Below are the code and all the weights of a small trained network. Each question names an input and a target symbol and asks about switching units off, where a switched-off unit gives its printed mean instead of its output.

import numpy as np


def w(rows, s, z=0):
    codes = np.array(rows[::2]) - 128.0
    scale = np.full(codes.shape[1], s)
    scale[-1] = z or s
    return codes * scale


def f(y):
    return np.maximum(y, 0)


def softmax(a):
    e = np.exp(a - a.max(-1, keepdims=True))
    return e / e.sum(-1, keepdims=True)


def log_softmax(a):
    a = a - a.max(-1, keepdims=True)
    return a - np.log(np.exp(a).sum(-1, keepdims=True))


def net(x, mask):
    ids = ['ΔΘΠΦΩαβελμξψ'.index(c) for c in x.split()]
    T = len(ids)
    res = E[ids] + P[:T]
    q, k, v = (res @ M[0].T for M in (Q, K, V))
    z = softmax(np.where(np.tri(T) > 0, q @ k.T / 3**0.5, -1e9)) @ v
    res = res + np.where(mask[0], z, O[0][:, -1]) @ O[0][:, :-1]
    y = f(res @ A[0][:, :-1].T + A[0][:, -1])
    res = res + np.where(mask[1:13], y, B[0][:, -1]) @ B[0][:, :-1]
    return log_softmax(res[-1] @ U[:, :-1].T + U[:, -1])


Q, K, V, O, A, B = {}, {}, {}, {}, {}, {}
E = w([
[125,166,127,136],'Δ',
[115,110,109,185],'Θ',
[104,103,85,163],'Π',
[142,176,134,150],'Φ',
[111,122,105,150],'Ω',
[90,133,128,136],'α',
[141,144,96,181],'β',
[143,139,97,185],'ε',
[125,107,24,44],'λ',
[112,84,26,177],'μ',
[78,185,151,53],'ξ',
[54,230,252,140],'ψ',
],0.015)
P = w([
[48,254,17,106],'0',
[150,120,62,177],'1',
[128,125,96,176],'2',
[102,113,107,166],'3',
[102,131,92,172],'4',
[86,144,90,165],'5',
[71,161,91,170],'6',
[68,166,83,187],'7',
[64,180,74,188],'8',
],0.0083)
Q[0] = w([
[108,70,121,34],'head 0',
[3,255,40,141],'head 0',
[103,109,92,162],'head 0',
],0.01)
K[0] = w([
[157,134,155,166],'head 0',
[5,232,46,133],'head 0',
[69,190,166,109],'head 0',
],0.011)
V[0] = w([
[104,16,59,139],'head 0',
[43,173,139,19],'head 0',
[213,239,118,247],'head 0',
],0.011)
O[0] = w([
[9,146,91,81,123],'head 0',
[158,66,172,77,254],'head 0',
[191,239,114,187,235],'head 0',
],0.012,0.0068)
A[0] = w([
[74,181,140,250,53],'neuron 0',
[104,135,133,202,223],'neuron 1',
[198,184,96,14,80],'neuron 2',
[109,192,229,78,200],'neuron 3',
[192,81,188,109,3],'neuron 4',
[101,75,135,119,157],'neuron 5',
[194,184,38,130,72],'neuron 6',
[202,254,92,179,167],'neuron 7',
[182,24,105,199,213],'neuron 8',
[196,77,22,174,136],'neuron 9',
[134,93,47,47,58],'neuron 10',
[94,170,88,138,193],'neuron 11',
],0.0081,0.008)
B[0] = w([
[76,95,114,189,168],'neuron 0',
[169,162,82,60,196],'neuron 1',
[200,123,161,164,143],'neuron 2',
[189,196,110,169,158],'neuron 3',
[97,70,2,191,142],'neuron 4',
[161,104,136,125,143],'neuron 5',
[114,50,129,163,175],'neuron 6',
[48,56,173,119,247],'neuron 7',
[139,226,117,117,190],'neuron 8',
[103,177,167,150,185],'neuron 9',
[157,120,131,175,142],'neuron 10',
[149,111,88,109,190],'neuron 11',
],0.0086,0.016)
U = w([
[116,39,193,37,124],'Δ',
[97,111,219,152,94],'Θ',
[72,173,53,51,44],'Π',
[165,101,159,187,2],'Φ',
[126,162,94,69,161],'Ω',
[138,156,137,75,179],'α',
[86,82,144,162,67],'β',
[83,83,151,157,85],'ε',
[183,50,83,84,144],'λ',
[116,116,58,151,181],'μ',
[219,192,130,2,213],'ξ',
[143,189,207,137,174],'ψ',
],0.0078,0.0061)

Each question gives the input, a string of symbols that net reads in full, and the target symbol t.
The units are the heads (3 rows each of Q, K, V and O) and the neurons (one row each of A and B). Each row of codes is followed by its name. A weight is (code - 128) times the scale printed after its matrix; where a second scale follows, it is the last column's (O, A, B and U).
mask holds one flag per unit, heads first, then neurons. A switched-off unit (its flag False) gives its mean, the last column of its rows in O or B, instead of its output. The means were averaged over made-up inputs and are rounded, as every weight is.
A unit's drop is (log p(t) with every unit on - log p(t) with that unit switched off) / (log p(t) with every unit on - log p(t) with every unit switched off).
The circuit of an input: a set's keep is (log p(t) with only the set's units on - log p(t) with every unit switched off) / (log p(t) with every unit on - log p(t) with every unit switched off). Starting from the 12 units with the biggest drops (on a tie, the unit counted first), units are removed one at a time, each time the one whose removal leaves the highest keep (on an exact tie, the one counted first), for as long as the keep stays at least 0.8.
circuit, biggest first: the units of the circuit, biggest drop first
top k neurons: the k neurons with the biggest drops, biggest first
drop when u is switched off: that unit's drop, to one decimal
input ξ ψ Φ Δ, target λ: circuit, biggest first : neuron 4; head 0
input Ω β ψ μ α ξ, target ξ: circuit, biggest first : neuron 7; neuron 0; head 0
input α ξ ε, target ξ: top 2 neurons : neuron 7; neuron 8
input α ξ Δ Δ ξ, target ξ: circuit, biggest first : neuron 7; head 0
input ψ ε ψ, target Φ: circuit, biggest first : head 0; neuron 4
input μ λ λ Ω, target Π: circuit, biggest first : head 0
input α Π μ ξ ψ ξ Δ, target ξ: circuit, biggest first : head 0; neuron 7; neuron 0
input α ψ Π, target ξ: top 3 neurons : neuron 8; neuron 7; neuron 0
input ξ ψ β Φ Δ Θ, target λ: circuit, biggest first : head 0; neuron 4
input α Δ λ λ β β Φ, target ξ: circuit, biggest first : head 0; neuron 7; neuron 0
input Δ ψ Φ ξ Π Ω ψ Θ μ, target ψ: circuit, biggest first : head 0; neuron 8; neuron 9
input ξ ξ μ μ ε Π ξ Π λ, target λ: circuit, biggest first : neuron 4; head 0
input α λ α μ Θ β, target ξ: circuit, biggest first : head 0; neuron 7; neuron 0; neuron 6
input α λ λ α Δ, target ξ: circuit, biggest first : neuron 7; head 0; neuron 0
input Δ ψ Π, target ψ: top 3 neurons : neuron 8; neuron 9; neuron 11
input Φ ψ ξ, target ψ: top 3 neurons : neuron 3; neuron 11; neuron 2
input α α β Δ μ α ε μ, target ξ: top 4 neurons : neuron 7; neuron 8; neuron 0; neuron 6
input α Φ ξ Ω μ, target ξ: top 2 neurons : neuron 7; neuron 8
input Δ μ Θ μ ψ μ Θ Θ, target ψ: top neuron : neuron 8
input ψ Θ Δ Δ μ ξ Π ξ λ, target Φ: drop when neuron 9 is switched off : 0.1
input ψ μ ψ ε β, target Φ: drop when head 0 is switched off : 1.3
input μ Φ Φ α, target Π: drop when head 0 is switched off : 0.9
input λ Δ λ ψ Δ, target Δ: top neuron : neuron 1
